Where the symbols take the states:
z18 ε z884
z18 δ z171
z18 ξ z314
z18 φ z892
z18 ρ z543
z25 ε z978
z25 δ z219
z25 ξ z543
z25 φ z751
z25 ρ z739
z649 ε z515
z649 δ z522
z649 ξ z11
z649 φ z563
z649 ρ z250
z492 ε z814
z492 δ z402
z492 ξ z791
z492 φ z483
z492 ρ z173
z537 ε z304
z537 δ z978
z537 ξ z500
z537 φ z242
z537 ρ z968
z814 ε z694
z814 δ z129
z814 ξ z819
z814 φ z10
z814 ρ z441
z129 ε z966
z129 δ z514
z129 ξ z929
z129 φ z819
z129 ρ z663
z146 ε z504
z146 δ z324
z146 ξ z509
z146 φ z490
z146 ρ z819
z813 ε z250
z813 δ z138
z813 ξ z390
z813 φ z586
z813 ρ z807
z975 ε z371
z975 δ z703
z975 ξ z836
z975 φ z785
z975 ρ z18
z147 ε z609
z147 δ z72
z147 ξ z545
z147 φ z727
z147 ρ z371
z966 ε z324
z966 δ z483
z966 ξ z68
z966 φ z78
z966 ρ z383
z483 ε z10
z483 δ z791
z483 ξ z814
z483 φ z68
z483 ρ z949
z971 ε z292
z971 δ z427
z971 ξ z121
z971 φ z739
z971 ρ z236
z840 ε z930
z840 δ z975
z840 ξ z785
z840 φ z907
z840 ρ z304
z988 ε z916
z988 δ z734
z988 ξ z674
z988 φ z173
z988 ρ z105
z734 ε z935
z734 δ z350
z734 ξ z317
z734 φ z674
z734 ρ z900
z592 ε z390
z592 δ z753
z592 ξ z138
z592 φ z813
z592 ρ z636
z487 ε z72
z487 δ z840
z487 ξ z907
z487 φ z919
z487 ρ z703
z68 ε z829
z68 δ z814
z68 ξ z10
z68 φ z324
z68 ρ z514
z907 ε z363
z907 δ z785
z907 ξ z930
z907 φ z72
z907 ρ z229
z350 ε z781
z350 δ z105
z350 ξ z332
z350 φ z317
z350 ρ z588
z242 ε z229
z242 δ z500
z242 ξ z304
z242 φ z703
z242 ρ z639
z208 ε z600
z208 δ z807
z208 ξ z90
z208 φ z280
z208 ρ z521
z727 ε z199
z727 δ z545
z727 ξ z609
z727 φ z588
z727 ρ z946
z236 ε z380
z236 δ z586
z236 ξ z645
z236 φ z522
z236 ρ z280
z819 ε z78
z819 δ z929
z819 ξ z966
z819 φ z694
z819 ρ z402
z568 ε z522
z568 δ z489
z568 ξ z236
z568 φ z256
z568 ρ z138
z105 ε z297
z105 δ z900
z105 ξ z979
z105 φ z332
z105 ρ z609
z697 ε z332
z697 δ z329
z697 ξ z105
z697 φ z350
z697 ρ z727
z935 ε z117
z935 δ z781
z935 ξ z519
z935 φ z663
z935 ρ z482
z515 ε z153
z515 δ z971
z515 ξ z739
z515 φ z878
z515 ρ z256
z329 ε z979
z329 δ z307
z329 ξ z900
z329 φ z105
z329 ρ z545
z57 ε z543
z57 δ z662
z57 ξ z219
z57 φ z25
z57 ρ z971
z586 ε z585
z586 δ z390
z586 ξ z250
z586 φ z645
z586 ρ z90
z674 ε z663
z674 δ z317
z674 ξ z935
z674 φ z916
z674 ρ z979
z11 ε z739
z11 δ z380
z11 ξ z971
z11 φ z515
z11 ρ z568
z609 ε z329
z609 δ z211
z609 ξ z456
z609 φ z199
z609 ρ z919
z949 ε z492
z949 δ z916
z949 ξ z441
z949 φ z514
z949 ρ z781
z332 ε z988
z332 δ z979
z332 ξ z297
z332 φ z781
z332 ρ z199
z324 ε z172
z324 δ z10
z324 ξ z829
z324 φ z509
z324 ρ z929
z968 ε z751
z968 δ z57
z968 ξ z25
z968 φ z639
z968 ρ z515
z703 ε z499
z703 δ z304
z703 ξ z229
z703 φ z836
z703 ρ z171
z427 ε z563
z427 δ z256
z427 ξ z649
z427 φ z121
z427 ρ z586
z636 ε z678
z636 δ z760
z636 ξ z953
z636 φ z807
z636 ρ z897
z379 ε z314
z379 δ z639
z379 ξ z171
z379 φ z18
z379 ρ z219
z437 ε z636
z437 δ z956
z437 ξ z163
z437 φ z644
z437 ρ z886
z229 ε z840
z229 δ z892
z229 ξ z40
z229 φ z499
z229 ρ z537
z250 ε z256
z250 δ z651
z250 ξ z568
z250 φ z585
z250 ρ z592
z407 ε z490
z407 δ z78
z407 ξ z146
z407 φ z886
z407 ρ z814
z153 ε z25
z153 δ z292
z153 ξ z57
z153 φ z968
z153 ρ z11
z371 ε z919
z371 δ z499
z371 ξ z487
z371 φ z946
z371 ρ z884
z317 ε z519
z317 δ z332
z317 ξ z781
z317 φ z935
z317 ρ z755
z892 ε z975
z892 δ z314
z892 ξ z884
z892 φ z40
z892 ρ z978
z645 ε z427
z645 δ z250
z645 ξ z585
z645 φ z380
z645 ρ z600
z489 ε z645
z489 δ z813
z489 ξ z586
z489 φ z236
z489 ρ z208
z886 ε z897
z886 δ z146
z886 ξ z490
z886 φ z759
z886 ρ z10
z163 ε z953
z163 δ z793
z163 ξ z760
z163 φ z636
z163 ρ z490
z390 ε z568
z390 δ z280
z390 ξ z651
z390 φ z250
z390 ρ z678
z916 ε z402
z916 δ z935
z916 ξ z663
z916 φ z441
z916 ρ z297
z172 ε z759
z172 δ z407
z172 ξ z886
z172 φ z331
z172 ρ z68
z380 ε z121
z380 δ z585
z380 ξ z427
z380 φ z971
z380 ρ z489
z482 ε z317
z482 δ z697
z482 ξ z350
z482 φ z734
z482 ρ z307
z639 ε z537
z639 δ z25
z639 ξ z751
z639 φ z171
z639 ρ z878
z28 ε z90
z28 δ z636
z28 ξ z807
z28 φ z208
z28 ρ z399
z929 ε z68
z929 δ z492
z929 ξ z483
z929 φ z966
z929 ρ z117
z930 ε z272
z930 δ z371
z930 ξ z946
z930 φ z363
z930 ρ z40
z919 ε z545
z919 δ z907
z919 ξ z72
z919 φ z147
z919 ρ z836
z399 ε z644
z399 δ z897
z399 ξ z437
z399 φ z521
z399 ρ z172
z900 ε z482
z900 δ z588
z900 ξ z755
z900 φ z979
z900 ρ z211
z117 ε z514
z117 δ z173
z117 ξ z949
z117 φ z383
z117 ρ z317
z751 ε z500
z751 δ z543
z751 ξ z978
z751 φ z537
z751 ρ z153
z600 ε z586
z600 δ z592
z600 ξ z813
z600 φ z489
z600 ρ z28
z755 ε z350
z755 δ z199
z755 ξ z697
z755 φ z482
z755 ρ z726
z256 ε z11
z256 δ z236
z256 ξ z522
z256 φ z649
z256 ρ z390
z694 ε z146
z694 δ z966
z694 ξ z78
z694 φ z407
z694 ρ z791
z884 ε z836
z884 δ z242
z884 ξ z703
z884 φ z975
z884 ρ z379
z946 ε z147
z946 δ z487
z946 ξ z919
z946 φ z272
z946 ρ z975
z760 ε z773
z760 δ z399
z760 ξ z521
z760 φ z953
z760 ρ z504
z199 ε z105
z199 δ z456
z199 ξ z329
z199 φ z697
z199 ρ z147
z490 ε z956
z490 δ z509
z490 ξ z504
z490 φ z897
z490 ρ z694
z726 ε z588
z726 δ z147
z726 ξ z727
z726 φ z307
z726 ρ z930
z499 ε z907
z499 δ z40
z499 ξ z840
z499 φ z487
z499 ρ z242
z739 ε z57
z739 δ z121
z739 ξ z292
z739 φ z153
z739 ρ z522
z525 ε z639
z525 δ z153
z525 ξ z968
z525 φ z34
z525 ρ z563
z563 ε z878
z563 δ z11
z563 ξ z515
z563 φ z662
z563 ρ z585
z402 ε z129
z402 δ z117
z402 ξ z383
z402 φ z791
z402 ρ z674
z753 ε z280
z753 δ z28
z753 ξ z208
z753 φ z138
z753 ρ z760
z10 ε z407
z10 δ z819
z10 ξ z694
z10 φ z829
z10 ρ z492
z773 ε z208
z773 δ z644
z773 ξ z28
z773 φ z753
z773 ρ z793
z504 ε z793
z504 δ z172
z504 ξ z331
z504 φ z956
z504 ρ z78
z785 ε z946
z785 δ z836
z785 ξ z371
z785 φ z930
z785 ρ z892
z514 ε z483
z514 δ z441
z514 ξ z492
z514 φ z929
z514 ρ z519
z956 ε z760
z956 δ z331
z956 ξ z793
z956 φ z163
z956 ρ z146
z793 ε z521
z793 δ z759
z793 ξ z399
z793 φ z760
z793 ρ z509
z331 ε z399
z331 δ z886
z331 ξ z759
z331 φ z793
z331 ρ z324
z272 ε z727
z272 δ z919
z272 ξ z147
z272 φ z726
z272 ρ z785
z219 ε z34
z219 δ z878
z219 ξ z525
z219 φ z543
z219 ρ z121
z878 ε z968
z878 δ z739
z878 ξ z153
z878 φ z525
z878 ρ z649
z211 ε z307
z211 δ z272
z211 ξ z726
z211 φ z456
z211 ρ z907
z678 ε z138
z678 δ z773
z678 ξ z753
z678 φ z592
z678 ρ z163
z519 ε z949
z519 δ z988
z519 ξ z173
z519 φ z117
z519 ρ z350
z171 ε z242
z171 δ z751
z171 ξ z537
z171 φ z314
z171 ρ z525
z297 ε z674
z297 δ z482
z297 ξ z734
z297 φ z988
z297 ρ z329
z791 ε z819
z791 δ z383
z791 ξ z129
z791 φ z814
z791 ρ z916
z40 ε z785
z40 δ z884
z40 ξ z975
z40 φ z840
z40 ρ z500
z280 ε z489
z280 δ z90
z280 ξ z600
z280 φ z651
z280 ρ z773
z304 ε z40
z304 δ z18
z304 ξ z892
z304 φ z229
z304 ρ z751
z500 ε z892
z500 δ z379
z500 ξ z18
z500 φ z304
z500 ρ z25
z545 ε z456
z545 δ z363
z545 ξ z211
z545 φ z609
z545 ρ z487
z456 ε z900
z456 δ z726
z456 ξ z307
z456 φ z329
z456 ρ z72
z292 ε z219
z292 δ z563
z292 ξ z662
z292 φ z57
z292 ρ z380
z138 ε z651
z138 δ z208
z138 ξ z280
z138 φ z390
z138 ρ z953
z307 ε z755
z307 δ z727
z307 ξ z588
z307 φ z900
z307 ρ z363
z121 ε z662
z121 δ z649
z121 ξ z563
z121 φ z292
z121 ρ z645
z78 ε z509
z78 δ z68
z78 ξ z324
z78 φ z146
z78 ρ z129
z441 ε z791
z441 δ z663
z441 ξ z402
z441 φ z492
z441 ρ z988
z651 ε z236
z651 δ z600
z651 ξ z489
z651 φ z568
z651 ρ z753
z897 ε z163
z897 δ z504
z897 ξ z956
z897 φ z437
z897 ρ z407
z173 ε z441
z173 δ z674
z173 ξ z916
z173 φ z949
z173 ρ z332
z807 ε z592
z807 δ z953
z807 ξ z678
z807 φ z90
z807 ρ z437
z644 ε z807
z644 δ z163
z644 ξ z636
z644 φ z28
z644 ρ z759
z978 ε z18
z978 δ z34
z978 ξ z379
z978 φ z500
z978 ρ z57
z953 ε z753
z953 δ z521
z953 ξ z773
z953 φ z678
z953 ρ z956
z829 ε z886
z829 δ z694
z829 ξ z407
z829 φ z172
z829 ρ z483
z588 ε z697
z588 δ z609
z588 ξ z199
z588 φ z755
z588 ρ z272
z363 ε z726
z363 δ z946
z363 ξ z272
z363 φ z211
z363 ρ z840
z543 ε z379
z543 δ z525
z543 ξ z34
z543 φ z978
z543 ρ z292
z383 ε z929
z383 δ z949
z383 ξ z514
z383 φ z129
z383 ρ z935
z34 ε z171
z34 δ z968
z34 ξ z639
z34 φ z379
z34 ρ z662
z979 ε z734
z979 δ z755
z979 ξ z482
z979 φ z297
z979 ρ z456
z509 ε z331
z509 δ z829
z509 ξ z172
z509 φ z504
z509 ρ z966
z314 ε z703
z314 δ z537
z314 ξ z242
z314 φ z884
z314 ρ z34
z585 ε z649
z585 δ z568
z585 ξ z256
z585 φ z427
z585 ρ z813
z72 ε z211
z72 δ z930
z72 ξ z363
z72 φ z545
z72 ρ z499
z90 ε z813
z90 δ z678
z90 ξ z592
z90 φ z600
z90 ρ z644
z662 ε z525
z662 δ z515
z662 ξ z878
z662 φ z219
z662 ρ z427
z522 ε z971
z522 δ z645
z522 ξ z380
z522 φ z11
z522 ρ z651
z759 ε z437
z759 δ z490
z759 ξ z897
z759 φ z399
z759 ρ z829
z781 ε z173
z781 δ z297
z781 ξ z988
z781 φ z519
z781 ρ z697
z836 ε z487
z836 δ z229
z836 ξ z499
z836 φ z371
z836 ρ z314
z663 ε z383
z663 δ z519
z663 ξ z117
z663 φ z402
z663 ρ z734
z521 ε z28
z521 δ z437
z521 ξ z644
z521 φ z773
z521 ρ z331

The rows follow the links: the fewer symbols apart two states are, the more alike their rows tend to be.

Each row is also shifted at random along 11 hidden directions that mean nothing.

Some states, each with a row of numbers:
z929	[-150  196  122  -62  -79  372  -56 -111   74  180 -562  327 -202  276 -146 -205  -87  302 -135  373 -496   75  151    2  -32  219  217 -127 -276  210  391 -130  187   56 -202  -74  156 -298 -103   -4   75  102 -160 -251  294  187  225 -236 -381 -166   66]
z146	[-321   45 -491  105   55  -20  -91 -240 -305  374 -123  138  107 -176 -122   90 -217 -318  290   64  347   82 -186  203  137   22 -646  -29   39  -32  270   94 -517  195 -317  115  260  359 -102 -445   81  257  136   90   88  120 -400 -218  112  184  -14]
z545	[-105 -136 -173  -76  -41 -110   13 -293  189   97   15  107 -147 -479   56  -13   26 -349    3 -191   80  175 -232 -302 -247    5   59 -157  179 -162    9   92   57  -12  -71  179  152 -102  352 -222 -207 -137  314   36  -78  -93 -186  160 -321  444 -136]
z78	[ 983  101   35 -231 -136  134  -59  358  -99  225 -504  299   78   50 -382    3  155   81  456  313   -7  121   73 -288  -24  215 -328 -115   50  183  165    3  -22  428 -158  -17  122 -126    6 -446  238  -23  -20   43  120  204  122    7 -307  141  429]
z34	[ -28  114 -182   17  -78 -215  -45  401  167  371  -53  -38  377  156   85  100  -57 -435 -289 -193 -203 -242  423 -465  104  -48 -305  432  -58 -241   86   53 -170  -24 -199   38  356   44  -37  110  351  428  263  -56  139 -119 -150 -325  -49  351  424]
z935	[-985   -2  -90   58 -127  135    5   19  -47 -370  257 -321   26 -343  -18 -188 -190   56  -44 -118  276  216 -376  149  -32   -7  -67  118  154  111 -294   45  -30  110  124  121 -330  137   -3  176 -152 -323   31    5 -207   41  -88  335  217  -54  -98]
z383	[-815  167 -254    8 -496  -42   97  239  110 -116  -72  342 -457 -561  360  -33 -342 -591 -457   39  347  147 -171 -499   66  222  -54  288    4  -81   87  -26  234  232 -173  220  237  226  726  747   80  -56  358  115  104  -66 -121    1 -164  856  321]
z441	[ 238 -192 -397   79   66   15 -322   96  -85  553  564  -63   33   47   73 -105  644 -488  130    7  -98  -60  153 -126 -192  184 -206 -227  -42  103  408  198 -127 -192 -180  278  187 -200 -266 -436  -49  152   79 -175  -41  229   41 -383 -109  423 -139]
z543	[-254 -251  112 -209  476 -276  -67 -512  144 -227  -56 -327  290 -258  -95  182  -67  269  568 -273   97  -44 -179  119  -24 -189  191 -353  748 -202 -320  115  178   35  333   -8  -10  146  148 -520  -70 -221  300   49 -156 -158  121  502  175 -163  -26]
z236	[-380   79   84 -148   11 -259  264   10  -34   -1  -35  282   -2  -87  -79  234  -20 -229   60   95  223    4  -34  -71  411   82 -167   84  -33  -55 -214  -76  106  166    3  -44  214  458  294  297  191  -48  129  357   41 -117 -136   -3  413   92  137]
z72	[ 231  -50 -490  -14  145 -127   91  159 -202  320  201 -267   16 -279 -118   14 -114 -287   92 -183   77  195 -393  308 -198  -45 -360  141  153   64  -46  129 -472  147 -187  333  219  327 -247 -253  224   75  232   92 -127  -16 -520  -69   58 -186  338]
z390	[-716   11  288  -92   90  -22  167  299  130 -156  340 -399 -157   80 -134  147   -3  189 -192  149  -58  -18  -91 -270 -182  -18   44  -40  254  104 -204   51  342  222   -5  -69    7  127  257  366  161  -33  147  288  -77 -123  109  -62   44 -268  214]
z829	[-431  146   58   -5  307  207 -133 -342  256   86  299 -506  488   -2 -565  -36  -83  164   63  239 -191  121  132 -273   75  110 -370 -172  320   87   67  174   90  292   87  -46   -1   65  -33 -183  -90   56  316   85   -4   34  179 -169  188  -40 -243]
z514	[  71  419 -265  -23   32  200 -345 -273  211  473 -647 -176  646  163 -238 -171 -539   89 -105  314 -761  -56  600  -54  244  383 -296  337  -19   68  558   35   47  128  221   70  378  -55 -277  172  253  477  192 -412  282  113  351 -529 -161  335  380]
z592	[ -49 -161  -21  166 -178   21  -44 -380 -377  111  175 -287   24  287  148   92  -26   91  -42  144  186 -143 -279  368  -67  -51 -357    6 -261   97  -15  -23  -20 -140 -132 -105 -117  179 -268  121 -248  114 -415  168 -174  134 -167 -320  242 -139 -526]
z727	[1045    3 -311  159  -42    9  124  -53 -359   18 -188  575 -469  -61  337  -88 -119 -170  -46 -133  228   68 -230  681  148  -93  208   44 -396  -12  164 -152 -461 -250 -228  111   58  162 -201  -21   59   48 -226 -147  142   65 -362   27   64 -213  -12]
z953	[-591  -60  273   52 -155  148  -25  -40  -55 -155 -157  205 -229  300  137    2   82  236  -67  138   60 -134   25  -75  -35  -51  162 -162 -173    9   56 -115  186  -64 -197 -237 -119 -168   54   25 -106    8 -287  -34  103  101  133  -13 -111 -121 -235]
z651	[-188  -77  114   41  229 -240   77  486 -132  -22  664  -39   92  125 -115  150  653  -50  318  -67  124  -71  328  203   96  -43   69  -23 -138   68 -138   67 -240 -182  530  -23 -327  -81 -229  -47  -34 -122 -230  185 -258 -109  170   29  283 -107  -41]
z930	[-314 -143 -279  103  223  -65   74 -144   55  254  400  -26 -480 -158  225  -23  104 -294 -317 -175 -178   75 -193  167 -362  -76  306 -175  -16  -38  224   84 -117 -274 -211  238  249  -59   11  -60  -53  126  170  -56   -4 -102 -257 -211 -265  -79 -114]
z504	[-371  139  255  -37  -76  221   16 -189   50 -210 -416  192   32   75 -217  -29 -223  308   61  219   89   71   -4 -173  145   -6  -54 -123   -2   12   -6  -90  110  231 -124 -232 -100  -42  147  -83  -66  -58  -65   30  136   68  102  122  -46  -87 -137]
z509	[ 318  100   -6  106  157  309 -185 -182    5  129 -187 -382  -17  199 -214  -19 -357  449   -3  278 -246    1   25   24 -327  -52 -134 -185  213  101  376   89  -34  202 -164  -99   47 -143 -110 -261   27  303   22  -96  128   86  128 -297 -388 -315   10]
z229	[-192 -149  -92 -116  216 -211   13 -182  185  293  639 -167  376    8 -112  -19  484 -514  -83 -137 -132  -52   13 -164  325  177 -190  -34   20    3 -244   82  182 -131 -118  202  284  316 -138   37   57  -80  304   99  -93   15 -120 -151  660  130 -210]
z121	[  51 -232  230    0  215  -76  125  192  122  298  783  -66    1  338 -232  129  830 -244  -90  -26  -61  -95  110 -449 -160 -127 -112 -313 -169   -6 -102   96   -2 -134 -336  -93   34 -177  -96 -363 -100   45   12  270  -86  -20 -126 -245   72 -163 -436]
z172	[ 220  329  446  -55 -323  273   79  455  136 -184 -365  406  311  252 -436 -125  135  223   11  288  -48   81  461 -451  346  137 -155  206 -435  110  -89 -155    8  251  124 -308 -335 -309   -9  131   -3 -128 -272   22  111   90  279  117  -34   89   25]
z515	[ 527  -85  196    6  451   29   72 -712   33  -62  324 -730  239  242 -273  159 -315  416  -61  117  -93  -73 -332  272   48 -153 -182 -243  372   47 -244   61  223   85 -151 -139   84  495 -106    2  -41  101  163  253  -63  -61  -96 -169  562 -728 -411]
z272	[ 471  118 -162   30   78   93   64  160   64  403 -177  412 -216  223   35 -134  111 -188 -333    1 -476    7  249   47  -15   55  226   61 -404   14  374  -69 -230 -196 -340   86  349 -200 -242  -65  234  290    8 -272  286   40 -137 -336 -285 -138  181]
z525	[-202 -271    3  -44  256 -267 -140 -121  113   30  560 -909  791 -204 -374  192  237   45  511 -342  132    2  -39 -185 -309 -249 -464  -45  527 -134 -416  291 -208   47  495   16 -361 -104 -202 -639 -331 -150  150  222 -530 -169  -30  262  101   72 -271]
z25	[ 205 -227  -32  -26   12 -138  116  331  -81   42  194 -195 -313   38  170  157   53 -124 -121 -191  222  -96 -371 -197 -365 -251  -63  -73  264  -78 -160   66   -9   90 -539   40  191  157  138 -140  231   97  155  192   -9  -52 -355    8 -132 -249  245]
z456	[ -30   91  -74   78  360  111 -124 -213  391  -21  400 -527  288 -168 -193 -129 -155   54 -215 -134 -333   95  167 -151 -123  -33  104  -49  350  -67   62  186   -1  -24  203   99   -9  -98  -34  -54  -85   60  416 -167  -20 -145  126  -17  -32  -44  -89]
z946	[ 246  311   26  -11  275  107    5  402  283  140  -85 -328  365  145 -350 -159 -137  320 -157  -35 -809   81  564  101 -132   39  265  348  -68  104  150   58 -244  -45  532   47  -63 -389 -447   95  226  163   43 -312   29 -167  257 -144 -302 -348  489]
z219	[-702  -41  235 -139   44   35   88  -61  168  189 -226 -256  350  266 -369   46  -33  200  -42  -37 -273  -23  -58 -351 -169 -155 -256   -2   47  -34 -205   -1    4  162 -343 -152   92 -102 -147 -369   64   98   50   87   -3   -4 -196  -35 -136 -363  -20]
z734	[-1352     0  -245   333  -235   217  -112  -343    43    32   300    -9   -12   -94   273  -266   -90  -314  -520  -161    24    39   -51    10   -28   -31   -37   139  -395   -95   172    -4  -202  -337  -206    65  -121  -156  -137   172  -403    86   -87  -243   -10    70  -227  -166   -20   276  -638]
z500	[-508 -204  -37 -161    0 -113   62  -99  156  160  332 -557  156  -21  -19   57  -21 -261 -293 -118  -19  -43 -470 -431 -150  -18 -354   11  366  -14 -359  104  349  190 -590  134  368  394  135   73  179   27  431  228  -81   18 -339 -100  278  -84   59]
z814	[ 552  -94   19   80  268  327 -222 -245  189  243  679 -648 -188  204 -166 -102  186  152 -302  338 -368   13  -96 -289 -462  140  -28 -472  278  244  337  213  421   68 -346   65  154 -109    0  -42  -95  151  234   14   31  158  229 -497 -171 -179 -320]
z105	[-359  -56  -90  230   75  147  -39  362  223 -123 1038 -352   -5  -93   10 -205  381 -325 -448 -239   98   61   38 -336 -115  -84    1   10    3    3 -114  171 -105 -131 -156  122 -225  -96  -59  107 -118  -84  230  -51 -101  -16  -98   -8  199   37 -297]

From each start, follow one symbol. Which state do you reach?
Answer with the state's name.
[ 310  151  124   71  312  191 -197 -202  263   36  258 -228  285  115 -326  -33   54  187   41  242 -263  -25  428 -247   90  104  -22 -226  175   31  275  129  120   76  239 -111  -46 -153    9  -98  -94  123  182  -66   87    0  405 -208   18   60 -219]
ρ -> z814
[ 262  -87 -355  -15  170 -130 -323 -677   67  129 -240  -16  571 -444  -49  -53 -109 -167  549 -267   55   70  119  160  125   30 -149  -93  287 -219  120  124 -252 -137  453  154  -34  -93 -105 -633 -318  -73  192 -251 -112    4   67  262    2  548 -245]
ρ -> z545
[  23  119 -104   56 -203  226  -37 -180 -228 -311 -405 -188 -173 -152  164 -175 -657  384  -62  109   68  138 -397  514  -61   62   65  173   68  191   -4  -83   47  134   85   61 -153  177  -53  374    2 -109 -159 -142  -20  110   13  146  -11 -223  151]
φ -> z402
[ 149 -239  -85 -225 -206 -214   11   -8 -149  303 -289  165  195   64   52   40  274 -272  252 -161   58  -59 -250  -45   23   26 -281   54  -94   -9 -231  -52  -15  -12 -332   89  212   87 -179 -354  103  -83  -81   44  -84  143 -287   85   90  100   94]
φ -> z892
[-220 -143  170  126   10  -57 -264 -290   46   44  122  150   98  240  215   63  437   40  170   40  -69 -270  500  -55   17   19  243 -226 -190 -120  265    2  154 -413  389 -173 -207 -464  -46 -141 -395   50 -321 -151  -50   20  447 -124 -145  393 -513]
ρ -> z163
[ 515  -94  241   17  219  134 -187  224   33 -102  362 -441   13  381  -75   48  233  370   94  172  -68 -200  119 -156 -163  -54   40 -296  350  130   39  115  281   80  -81 -136  -84  -58  -56 -107  134   79   13   10   29   94  352 -120   57 -320   45]
ε -> z678
[ 844   41  313   62  -17  160 -195 -238  154 -142   93   57  280  217 -143   -7  230  162  105  221   42 -124  377 -331  230   77  -46 -196  -67  -16   86   -1  267  -29  176 -261 -244 -214   77  -40 -285  -45 -134  -19   33   92  419  -35  126  254 -501]
ξ -> z759
[-231    7   10  193  141 -111   83  -85 -150  218  512 -251  259  275 -129  122  203  -23  -65   39  -79  -95  210  323   78  -81 -246  144 -398   31   -1   19 -339 -246  276 -102 -196   22 -408   77 -200  179 -289  175 -203  -98 -113 -378  284 -208 -437]
φ -> z380
[-674 -131  131 -169  252  -45 -109    4  352  253   93 -480  402  229 -216  -16  205   93  -29 -140 -552 -114  158 -404 -258  -43   37 -103  308  -37  -83  132  222  -23 -114   22  192 -230 -170 -353  122   93  268 -114  -19  -32  104  -69 -166 -171  141]
ρ -> z968
[-308 -269  214 -397  -34 -175  196 -254  -28 -188 -276  111   17 -148  -76   30  117   32  334 -115  221  106 -615   34  146   33   27 -184  254   63 -614 -111  391  186 -228   39  117  346  147 -181   65 -490   83  202 -119   68 -188  531  402 -224   56]
ρ -> z639
[ 936   81 -234   41 -154  -40   83  266  -17  -23  140 -418   62 -328  -43  -15 -339 -115 -177 -124   75  181 -221  -25 -252  -28 -252  359  119   21 -127  102 -201  176  120  186  -81  115   29  259   39   -1  149  102 -192 -120 -244   14 -116   88  276]
ε -> z609
[ 134  134   41  111 -234  156  -98  -15 -106  -12  -52 -247  388  161 -193    7 -225   82  -32  166  195  -48    8 -170  120   -9 -602  189  -80   31  -42   16  -95  227 -135 -169 -156  126 -110   67  -71  134 -111  124  -22  119  -58 -161  174   73 -177]
φ -> z163
[ 330  234  257 -171  151 -199  257  472  214 -238 -438  556 -199   53   56  160 -161   18  -67  -34  -32 -112  367 -221  386  -56  425  132   88 -187  -76 -137  115  136   40 -137  259  164  400  316  514   82  232   32  346 -250  136  195   51  -99  679]
ξ -> z878
[-585  -63 -220   53  170 -184  125  219 -196  540   78  207 -150  169  -54  204  243 -282   54  -57  -68  -68   90  109 -177 -147 -190  -21 -241  -59  248   42 -489 -103 -287   45  294  -36 -214 -406  176  358  -54  128   62  -71 -370 -368 -230 -143  108]
ε -> z121
[ 106  140  -21  -51 -331  301 -183 -408 -149  154 -565 -120  614  181 -297 -263 -227  258  157  250 -269  102  -10  240  185  272 -443  252 -356  247   22 -109  -29   93  132  -35 -177 -105 -520  -55 -201  -70 -383 -197  -74  309   86  -94  118   27 -243]
ρ -> z781
[ 189  250  466  -15 -397  156   79  129   48 -534  -63 -131  529  140 -269  -19 -208  240  -90  234  328   -6   71 -347  563   88 -435  353 -126   74 -510 -144  279  333  171 -324 -431  272  135  600  -90 -249 -177  259  -82   60  175  202  638   90 -181]
ε -> z953
[  36  125 -247  -91   43  -42  193  218 -118  133 -201  -39   33 -177 -179  -64 -271  -38   32  -91  -99  213 -230  337  -11   -7 -134  278  -28  104 -105  -28 -379  161  -41  194  128  227 -230  -28  289  -11   86   12  -10  -43 -357   65   26 -320  454]
ρ -> z836
[-637   51   14  -58  120 -142  -18 -269  348   39  175 -365  424  -14   39    4 -186 -169 -362 -137 -307 -123  163 -236  219   66    2  226  169 -151 -162   38  307  -95  101   61  221  219   73  424   64  106  353  -43    0 -148   49 -131  346  154   -3]
φ -> z884
